Below is a small trained network, with its code and all its weights. Each question gives an input and a target symbol and asks what happens when units are switched off, that is, made to give their printed mean instead of their output.

import numpy as np


def w(rows, s, z=0):
    codes = np.array(rows[::2]) - 128.0
    scale = np.full(codes.shape[1], s)
    scale[-1] = z or s
    return codes * scale


def norm(h):
    return h / np.sqrt((h * h).mean(-1, keepdims=True) + 1e-5)


def f(y):
    return np.maximum(y, 0)


def softmax(a):
    e = np.exp(a - a.max(-1, keepdims=True))
    return e / e.sum(-1, keepdims=True)


def log_softmax(a):
    a = a - a.max(-1, keepdims=True)
    return a - np.log(np.exp(a).sum(-1, keepdims=True))


def net(x, mask):
    ids = ['βεζμξστ'.index(c) for c in x.split()]
    T = len(ids)
    res = E[ids] + P[:T]
    r = norm(res)
    for j in range(2):
        rows = slice(4 * j, 4 * j + 4)
        q, k, v = (r @ M[0][rows].T for M in (Q, K, V))
        z = softmax(np.where(np.tri(T) > 0, q @ k.T / 4**0.5, -1e9)) @ v
        o = O[0][rows]
        res = res + np.where(mask[j], z, o[:, -1]) @ o[:, :-1]
    y = f(norm(res) @ A[0][:, :-1].T + A[0][:, -1])
    res = res + np.where(mask[2:18], y, B[0][:, -1]) @ B[0][:, :-1]
    return log_softmax(norm(res)[-1] @ U[:, :-1].T + U[:, -1])


Q, K, V, O, A, B = {}, {}, {}, {}, {}, {}
E = w([
[193,92,116],'β',
[163,94,97],'ε',
[167,73,70],'ζ',
[165,127,129],'μ',
[176,78,147],'ξ',
[207,181,183],'σ',
[220,224,2],'τ',
],0.0071)
P = w([
[42,164,181],'0',
[249,201,228],'1',
[255,202,196],'2',
[245,193,157],'3',
[228,161,120],'4',
[223,163,120],'5',
[208,148,110],'6',
[189,149,100],'7',
[194,137,106],'8',
[182,135,96],'9',
[185,115,96],'10',
[192,119,91],'11',
[200,106,85],'12',
],0.0044)
Q[0] = w([
[115,165,150],'head 0',
[119,120,68],'head 0',
[96,97,138],'head 0',
[165,128,181],'head 0',
[65,119,124],'head 1',
[4,176,156],'head 1',
[162,132,68],'head 1',
[58,154,131],'head 1',
],0.012)
K[0] = w([
[153,201,254],'head 0',
[64,105,110],'head 0',
[203,84,158],'head 0',
[149,186,93],'head 0',
[204,157,141],'head 1',
[241,146,51],'head 1',
[112,86,209],'head 1',
[245,217,127],'head 1',
],0.0089)
V[0] = w([
[168,71,220],'head 0',
[52,201,90],'head 0',
[66,128,26],'head 0',
[141,254,141],'head 0',
[155,185,65],'head 1',
[233,225,133],'head 1',
[38,170,139],'head 1',
[6,136,123],'head 1',
],0.0095)
O[0] = w([
[44,83,153,186],'head 0',
[182,119,121,1],'head 0',
[140,164,130,3],'head 0',
[198,75,74,202],'head 0',
[200,90,139,42],'head 1',
[192,96,169,117],'head 1',
[125,98,28,123],'head 1',
[106,114,2,111],'head 1',
],0.0087,0.0048)
A[0] = w([
[212,132,147,116],'neuron 0',
[134,91,54,95],'neuron 1',
[13,191,124,200],'neuron 2',
[128,135,46,147],'neuron 3',
[95,120,162,187],'neuron 4',
[42,211,53,251],'neuron 5',
[118,205,254,138],'neuron 6',
[50,146,196,126],'neuron 7',
[116,87,187,134],'neuron 8',
[20,232,147,181],'neuron 9',
[165,131,75,75],'neuron 10',
[80,135,203,31],'neuron 11',
[230,187,237,159],'neuron 12',
[200,141,108,203],'neuron 13',
[235,126,252,193],'neuron 14',
[202,153,82,135],'neuron 15',
],0.0079,0.0032)
B[0] = w([
[39,176,143,168],'neuron 0',
[129,193,140,171],'neuron 1',
[170,121,202,216],'neuron 2',
[163,130,135,192],'neuron 3',
[166,145,207,159],'neuron 4',
[180,138,201,254],'neuron 5',
[128,66,34,187],'neuron 6',
[130,72,101,165],'neuron 7',
[175,182,150,162],'neuron 8',
[176,100,182,210],'neuron 9',
[125,133,205,147],'neuron 10',
[98,206,3,145],'neuron 11',
[71,51,21,218],'neuron 12',
[104,152,197,174],'neuron 13',
[98,98,37,241],'neuron 14',
[96,126,160,159],'neuron 15',
],0.005,0.0074)
U = w([
[2,86,146,109],'β',
[37,238,88,52],'ε',
[131,231,189,64],'ζ',
[229,182,63,253],'μ',
[89,181,205,103],'ξ',
[143,86,124,94],'σ',
[211,95,154,115],'τ',
],0.0093,0.0035)

Each question gives the input, a string of symbols that net reads in full, and the target symbol t.
The units are the heads (4 rows each of Q, K, V and O) and the neurons (one row each of A and B). Each row of codes is followed by its name. A weight is (code - 128) times the scale printed after its matrix; where a second scale follows, it is the last column's (O, A, B and U).
mask holds one flag per unit, heads first, then neurons. A switched-off unit (its flag False) gives its mean, the last column of its rows in O or B, instead of its output. The means were averaged over made-up inputs and are rounded, as every weight is.
A unit's drop is (log p(t) with every unit on - log p(t) with that unit switched off) / (log p(t) with every unit on - log p(t) with every unit switched off).
The circuit of an input: a set's keep is (log p(t) with only the set's units on - log p(t) with every unit switched off) / (log p(t) with every unit on - log p(t) with every unit switched off). Starting from the 12 units with the biggest drops (on a tie, the unit counted first), units are removed one at a time, each time the one whose removal leaves the highest keep (on an exact tie, the one counted first), for as long as the keep stays at least 0.8.
circuit, biggest first: the units of the circuit, biggest drop first
most important unit: the unit with the biggest drop
top k neurons: the k neurons with the biggest drops, biggest first
heads that matter: for each layer, one digit per head in row order, 1 if its drop is at least 0.15 and else 0, layers parted by /
drop of u: that unit's drop, to one decimal
input ζ ζ τ β μ ζ ζ μ μ μ μ τ, target ζ: heads that matter	00
input ζ ε ε μ μ μ, target ζ: heads that matter	01
input ξ ξ μ, target ξ: heads that matter	11
input ζ σ ζ β μ τ σ β, target ζ: heads that matter	10
input ξ β ζ τ μ ζ ξ ζ ζ, target ξ: heads that matter	01
input ε τ β σ τ τ ζ ζ, target ε: heads that matter	01
input μ τ σ β β ε ζ μ ε, target μ: heads that matter	01
input β ζ σ μ, target β: heads that matter	01
input μ τ μ μ ζ ξ μ ε σ, target μ: heads that matter	11
input ε ζ β, target ε: heads that matter	01
input μ β ε μ β ζ ζ τ τ ζ, target μ: heads that matter	11
input ε β τ ε β σ σ, target ε: circuit, biggest first	(head 1)
input β μ ε β ζ ε ε ε, target β: top 3 neurons	(neuron 6; neuron 11; neuron 5)
input β σ β β ζ τ σ ζ μ τ σ, target β: most important unit	neuron 12
input μ μ μ τ β ξ, target μ: top 2 neurons	(neuron 12; neuron 1)
input ε β μ σ ζ τ ξ ξ τ σ ξ ξ, target ε: drop of head 1	1.0
input ε τ σ ζ ζ ε β μ μ μ β β ε, target ε: drop of head 1	1.1
input ξ μ μ μ ζ σ β ξ ε ζ β, target ξ: drop of head 0	0.1
